Each row is followed by its class.
[ 122    6  106   12 -118   24  138  219  153   69  132  133  -25 -368
   53   81  269 -301  -11  -37  -88  -62   71  -60  155 -131 -103  -53
  180 -248  113  225  -70  -19 -254  -13  147] => <59>
[  65 -114   -5   39 -223   50  -45  277  141  255 -165  317  -79  208
   22  156  253 -226 -102 -276 -329 -169  448  159  -88   64   70 -160
  266  535 -749  198 -166 -173    7  -24  210] => <191>
[  55   75  -96   24  -66   76  -76  119  -66  -79  -34   40 -402 -352
  120  135   14 -137   22  -22   49  -12  -25 -101 -178   66 -257 -119
  177 -339   47  146   48   32  -94  181  161] => <97>
[ -32 -162 -102  218 -310 -114 -397  316 -119   92 -221  -13 -321   38
  220   -8    1  -31 -165 -319 -247  -92  356   61 -124   37 -119 -150
  316   31 -270  210  -72 -192  -10   46  246] => <12>
[  38 -217 -169   37 -200  101   -5  169    6  156 -139  424  136 -195
  140   36  226  -72  176 -253  -60  -54   61  -18  151   51  112   54
  194  274  -40   17 -378   96  -86  110   48] => <59>
[  57  131  -78 -325  243  353  548 -199  243   23  147  358   74 -537
 -189  153  145 -263  459  354  293  219 -369 -228  -71   83  -71  254
 -130 -170  310  -84    3  287  -78  161   86] => <124>
[  69 -237 -234  266 -178    8 -152  131 -126  -27  -65  181   43 -513
  199  -66  -28   76  191 -284  127    9 -133  -83  158   36 -145   14
  232 -229  284  118 -353  178 -250  168   -3] => <97>
[ 174 -154   39  177 -275   -4 -135  465   80  -35   16  236 -163 -436
  185  -79   85 -195  -52 -305 -268  -98  218 -129  246  -71 -211 -161
  357 -364  336  226 -160    5 -154   68  159] => <51>
[ -41  129  -26 -230  -16   51  118  100   78   72  -66  379 -349 -408
   33  217  267 -281  166  130 -118   26  141 -208 -340   22 -109  110
  110 -140   36   39   46   -8  146  110  151] => <12>
[ 140   32   85   56  -60   56  157  217   88  -42  149   85  -93 -561
  113   12  150 -245   30  -78    6  -10  -32 -183   58  -69 -283  -48
  181 -590  338  282  -15   33 -252    7  125] => <3>
[ 118 -273 -309  296 -212  -21 -285  215 -155  -74  -68  233   23 -205
  196  -31    7  125  146 -423   55  -92  -25  -29  176   45   19  -21
  201    6  108   70 -252  159 -206  123  -17] => <199>
[ -45  -66  237  -63 -295 -107  -56  334   54  219  -94  487  -37 -356
  140   66  417 -165  114 -136 -434  -79  386  -90   43 -178  110 -104
  164   44    5   31 -243 -159   68  -46   51] => <12>
[ 155   92  -78 -127  122  268  327   34  244   19   30   86 -180  -60
 -141  117   93 -421 -108   83   43    2   26  -15 -103  137 -243   23
  161  -52 -258  246   58   35 -148  112  293] => <12>
[-141   14   51 -349   -7   37  306  -94   99  336  -99  679  349   23
  -76  256  486  -72  372   49 -118 -114  181  -54 -148  -29  501  214
 -150  613 -304 -192 -329   21  260  -97 -147] => <3>
[ 207   73   42  -17   47   83  225   93   80 -173  311   -3  -79 -628
   17    6  132 -256   18   24  165  -26 -262 -207  167  -64 -358   -4
   93 -686  457  272   28   82 -365  108   36] => <199>
[  82   49 -192 -182  196  293  454 -141  195  -31  193  184  146 -500
  -95  104   93 -224  326  138  380   85 -362 -181   63   37 -114  265
  -56 -194  299  100 -117  273 -280  101   61] => <191>
[-102  182   20 -319   43   92  115   63  143   61  -50  430 -386 -501
  -73  316  324 -287  261  234 -101   48  173 -217 -348  -49   53  106
   31  -63   64  -64   96   34  196   83  108] => <97>
[ 136    6  146   -5  -51   91  195  162  209   56   92   28   24 -103
  -45    2  151 -298 -144  -45  -81  -70   97  -10   94   -5 -151  -66
  175 -176  -56  271  -39  -57 -230  -20  205] => <118>
[ -35  254   60 -312   69  147  337  -33  149  203  -46  369 -205 -316
  -71  284  263 -302  139  221   -5   46   77 -169 -344   52 -115  118
   32  -10 -201   39   36  -32  141   67  141] => <3>
[  22  141    5 -340  255  324  692 -272  384  217  147  141  384  217
 -301  112  124 -370   67  183  285  -54 -181   68   50   92   50  278
 -144  328 -373  141  -91   85 -160  -22  124] => <191>
[  -5   76  121  -22 -117  -62   90  295  114    3   21  390 -240 -698
  120   94  307 -255  168   -5 -127   -6  161 -340  -25 -224  -42   92
  166 -529  505  107  -74   75   -8   -9   99] => <3>
[ -72   16  162   36 -319 -245 -199  369 -123   89  -63  556 -244 -766
  257  113  403  -12  275  -54 -266  -46  224 -231   38 -274  129   68
  165 -320  495  -80 -234    1   99   61  -80] => <51>
[ 125  263  122 -248  250  239  644  -11  391    0  291  173    8 -443
 -197  244  186 -529  117  263  202   -6 -199 -240   16  -88 -211   91
  -46 -406  258  178   86  168 -214   -2   74] => <118>
[ 105 -154 -182   98  -50  126  172  -29   26   68   76    9  309  -61
  116   30   30  -60   50 -241  210  -82 -236   24  179   45 -119  -20
   58  111 -124  157 -203   71 -368   48   29] => <59>
[ -75 -209 -109  130 -177  -21 -135   53  -33  200 -163  224  192   99
  101   64  175   71   81 -283  -64  -91  153  161   31    0  209   11
  101  430 -320   64 -243  -11  -37    0   20] => <199>
[  33 -330 -219  317 -337  -56 -350  218 -198   62 -168   52   74  -53
  324  -38  105  137   -2 -474  -56  -89   66   81  120   30    3  -82
  251  115  -38  137 -264    4 -184   35   55] => <118>
[ 114 -234   97  322 -399  -92 -321  411    0  106 -130  -22   31  187
  175  -89  102 -109 -332 -393 -377 -154  383  183  249  -55  -96 -345
  411   89 -231  298 -165 -192 -163  -34  248] => <51>
[ 106  194  -54 -225  169  245  383  -41  193   29  122  237 -141 -217
 -116  257  127 -365   94  109  107   -8  -79  -72 -240   78 -219  -39
   12  -91 -157  118   50   61 -122  121  108] => <51>
[ 208  187  -31  -91  260  145  423   16  187 -259  304  107  -87 -695
  -65   49  110 -421  113   95  203    3 -327 -325   99  -48 -427   44
   40 -847  670  219  135  246 -337   28   -4] => <199>
[ -22 -299  115  264 -501 -193 -442  588  -46  230 -307  396  -85   16
  292  -81  343  -76 -157 -541 -646 -196  659   82  141  -70  125 -187
  433  256 -183  152 -320 -217  130 -115  143] => <199>
[ 160  -73 -232   28  115  250  309 -112  155    1  168   -8  253  -34
  -51   42  -57 -155  106  -90  329   -1 -328   48  163  105 -163   17
    9   22  -57  174 -106  179 -384   85  108] => <191>
[ 117  280  135 -133  267  187  573 -155  209  -85  341 -190   82 -346
 -150  204  120 -358  -50  224  396  -59 -398 -144  158 -143 -197  -27
 -116 -443  117  215  121  119 -418  -45  -26] => <191>
[-194  -54 -105  -30 -104 -115  -70  -76 -126  115  -89  152   31 -258
  112  110  186   69  279  -68   99    5   45  -32 -130  -30  200  306
  -47   12  132  -16 -136   13  -30   30  -49] => <59>
[ -22  214  184 -244  -34 -108  272  166  107  137   96  614 -104 -899
   64  206  510 -263  374  191  -35   17   41 -386   26 -239  102  263
   11 -411  590 -103 -134  101   59  -60 -113] => <124>
[  46   -5  164  -34 -222 -109    9  337   73  139   56  461  -27 -592
  148   84  332 -212  136 -137 -259  -70  226 -238   95 -169  -58  -19
  182 -271  293   93 -177  -48  -20    8    4] => <59>
[  89  -68 -211  121  106  103  213 -254    2   11  150 -261  209  -34
   -1   51  -69   17   15  -58  503  -44 -412  138   75   76  -79  178
  -58  -75  -48  227  -16  161 -398   62    9] => <199>
[ -39 -144 -124   36 -115   -4   58   18    5  211  -81  402  209 -279
  141   50  207   52  228 -227   20  -63    2  -40   19  -50  134  138
   49  202  -67   -8 -367   81  -61   24  -82] => <35>
[ 172 -124  109  207 -235   30  -49  266   73    2  102 -269   17   40
  132  -75   31 -255 -313 -243 -100  -76   81  100  121   15 -373 -355
  310 -252 -119  474   36 -181 -385    4  325] => <35>
[  -4  169  232 -242   55   23  374   99  246  195  125  413   87 -344
  -72  216  430 -375  188  129 -145  -41  163 -112  -52 -129   85   87
  -16 -144   58   67   -5  -41  -15 -107   10] => <12>
[ 119 -349 -264  330 -224   76 -298  209 -109  -59  -31  -10   77 -185
  199 -123 -116  161   54 -419   42  -14  -52   53  251   73  -89 -143
  222   28   61  175 -243   96 -299  141   54] => <35>
[   2   -5   11  -63 -190   34  -37  240   60  196 -138  378 -198 -182
   76  176  234 -227   46  -72 -267  -33  301   24 -178   17  -54 -111
  235  246 -337   82 -168 -101   65   91  150] => <35>
[-115  207  169 -481   93  206  436  -85  270  280  -43  394  -49   38
 -159  348  415 -297   95  228 -125 -107  231  -85 -362  -10  244   77
 -112  436 -568    4  -11 -126  224  -47   91] => <12>
[-119   71  356 -331 -164  -94  164  170  103  380  -19  575  166 -106
  -32  234  624 -210  126   48 -425 -112  408  -44 -104 -116  313   83
  -18  426 -314  -68 -128 -243  271 -136  -62] => <3>
[ -88  111   35 -209  -88   56   41  181  100  211  -66  432 -278 -359
  -21  240  255 -257  190   86 -164   50  247  -98 -290  -20  -14   51
  104  134 -199   -7  -59  -85  161   95  112] => <35>
[  90  -69 -255  108   59  152  193 -138  -62  -97  113  -69  109 -499
   84   29  -66   13  197  -62  464   40 -436 -145  118   55 -182  155
   20 -383  319  148 -167  245 -390  111    2] => <97>
[ 186  -12 -139   33  -51  183  -11  102   33  -74   65 -106 -193   -9
   -5   40  -59 -196 -133  -82  103  -12  -52   47  -10  146 -316 -205
  209 -115 -235  271   39  -40 -262  169  266] => <118>
[ 131 -105 -144   -6    9  197  232  -78  113   52   64   96  221 -131
    5   30   44 -106   84  -80  197    5 -201   18  121   71 -104   38
   62   49  -47  141 -194  134 -259  117   77] => <118>
[  88  205  272 -267   71  216  550   -9  321   87  235   56  151 -207
 -155  145  240 -435  -88  190   75  -29  -45 -127   59  -80 -161  -23
   29 -194  -51  264    7  -60 -222  -52  161] => <3>
[ -14  318   50 -441  267  274  611 -156  332   80  139  328 -124 -209
 -249  367  309 -484  174  349  155   19  -83 -196 -280  -27   -1  124
 -128   30 -225    9  132   62  -13   60  142] => <59>
[ -29 -114    7  -21 -358 -128 -285  327  -76  207 -243  507 -266 -182
  210  107  252  -90   52 -215 -424  -96  428   -9 -235   12  -18  -77
  282  194 -182   14 -243 -159  229  168  127] => <118>
[ 130  129  120 -124  103  195  410   46  288  -78  265 -138   12 -245
 -128   27   98 -444  -94   94  109  -36 -118 -144  162  -47 -289  -21
   71 -475  186  348  130    0 -341  -64  219] => <191>
[ 232  -52  -24  206  -86   65  -37  301  107  -74  121   32  -90 -294
   56   -8   49 -199 -121 -215  -14  -97   15  -60  254  -49 -218 -150
  258 -403  167  269   -8   62 -314   54  136] => <118>
[ -50 -279 -194  242 -349 -111 -459  285 -254   67 -237  332 -116 -415
  278  -37   96  184  209 -368 -145   -3  165  -46   19   21   15   27
  252   17  179   10 -338   51   24  152  -12] => <118>
[ -82 -244 -151  206 -228 -112 -243  133 -144  194 -154  252  151 -142
  190   51  160  215  158 -315   -2 -111  109  100  101  -76  286  126
   88  338  -89  -23 -345   45  -29  -24 -114] => <118>
[ 180   58   73   14  -50   58  183  263  181  -17  139  316  -96 -546
   24   46  172 -320   72  -32  -38  -19    5 -235  165 -127 -191  -81
  178 -480  392  163 -110  116 -183   69  109] => <35>
[  49   19 -100 -180  123  174  385 -190  152  157  139  212  237 -261
  -91  129  189 -137  213   73  303    2 -240    1   43   45    4  239
  -76   95  -48  100 -178  130 -201   82  -16] => <118>
[ 244  225  -79 -244  292  474  600 -121  377  -68  246 -161  -91  -28
 -267  172  -33 -612 -165  198  301   21 -250  -28  -88  242 -536  -72
  111 -239 -295  424  230   55 -388  168  415] => <199>
[  84  124  124 -131   -6   22  215  219  151   34  124  431  -85 -618
  -12  142  341 -272  156   50  -96  -46   78 -261   66 -161  -45  105
   72 -311  347   55  -74   70  -33   10  -24] => <3>
[ 138   21  152    2 -183   25  133  341  107   55  127  303  -44 -466
   85   43  326 -339   34  -81 -130  -26   58 -188  207 -137 -143 -121
  212 -332  211  177 -139  -28 -233   14  122] => <35>
[ 112   58 -118  -11  -49   85   -8  143   21   16   -8   69 -283 -350
   35  101  103 -267   22  -21   60   33   12  -64 -102   71 -276  -62
  222 -243  -62  210   49  -11 -207  112  224] => <191>
[ 177  194  136 -180  156  300  569  -41  357   26  275  -82   81 -197
 -178  190  187 -485  -66  183  187  -33 -175 -101   94 -100 -241 -126
   -9 -275 -101  314   45   29 -392  -40  233] => <118>
[  -4  -79  135   54 -252 -186  -69  388   61  139  -65  513  -43 -426
  188   54  382 -139   91 -233 -380 -108  384 -177   61 -186  114   47
  226 -100  235   50 -198  -44  101 -140  -43] => <3>
[ 136  -97    5  308 -271 -139 -280  373  -82 -126   12   38 -247 -427
  251  -85   42  -68  -92 -286 -148  -34  115 -108  198 -103 -273 -163
  320 -520  391  253  -42   13 -213   68  119] => <191>
[ -72  116  109 -273  -50  132  137  106  190  213 -163  325 -199  155
 -100  292  260 -297  -24   94 -237 -108  385   54 -336   59  184   -5
   81  439 -517   23   21 -119  230   48  204] => <35>
[ -25  -68  -91 -145   66  265  385 -197  200  151   48  -70  318   94
  -56   39  140 -208   54  -36  185  -24 -135   48    3  101  -45  100
  -16  169 -302  252  -86  -30 -304  -47  225] => <59>
[  26 -309 -124  176 -311    6 -103  219  -23  236 -184  305  213 -114
  189   -5  194   28   93 -370  -85 -100  161   51  186   13  176   33
  229  376 -197   98 -452   17 -136   17   45] => <35>
[ 177    6   62   91   13  111  228  122  199  -66  198 -159   37 -146
   18   20   81 -350 -212 -101   61  -75  -59    5  141  -51 -316 -144
  182 -349   36  405   78   -5 -376  -26  202] => <199>
[   7   44  236 -108 -159  -32  150  200  107  137   20  342   10 -421
   43  122  344 -262   82   21 -193  -39  162 -152   56 -168  -14  -57
  116 -119  135   85 -183  -35   -7  -48   18] => <118>
[   7 -105 -118  -42  -14   98  135  -24   77   48    8  284  157 -259
  -16   25  144  -58  247  -76   91   10  -77  -74  112   12   85  154
   24   52   77   22 -211  126 -114   88   -8] => <191>
[ 135   95 -175   21   66  138   65   49   26 -135  105   12 -329 -384
   37  154   -4 -209  -24  -45  180  -11 -134  -76 -173   61 -367  -66
  148 -323   15  241  115   91 -232  156  132] => <199>
[ -98 -184 -145   37 -233  -93 -239  185 -155  121 -195  624  -13 -462
  212   52  206  183  411 -224 -143  -29  144 -102   27  -33  250  147
   91  177  269 -180 -412  134  179  138 -154] => <191>
[  -9   77    4 -141  -94  120   94  118   33  131  -56  158 -226 -353
   81  199  182 -241   61    9  -35   22  100 -108 -253   40 -195  -51
  144  -36 -186  141  -38  -87  -67   89  191] => <51>
[ 121 -130 -216   -7   29  228  228   33  141   31   44  221  183 -218
  -48   39   14 -164  160 -108  158  -10 -128  -55  163  149  -82  137
  121   76   54  128 -196  201 -210   88   92] => <12>
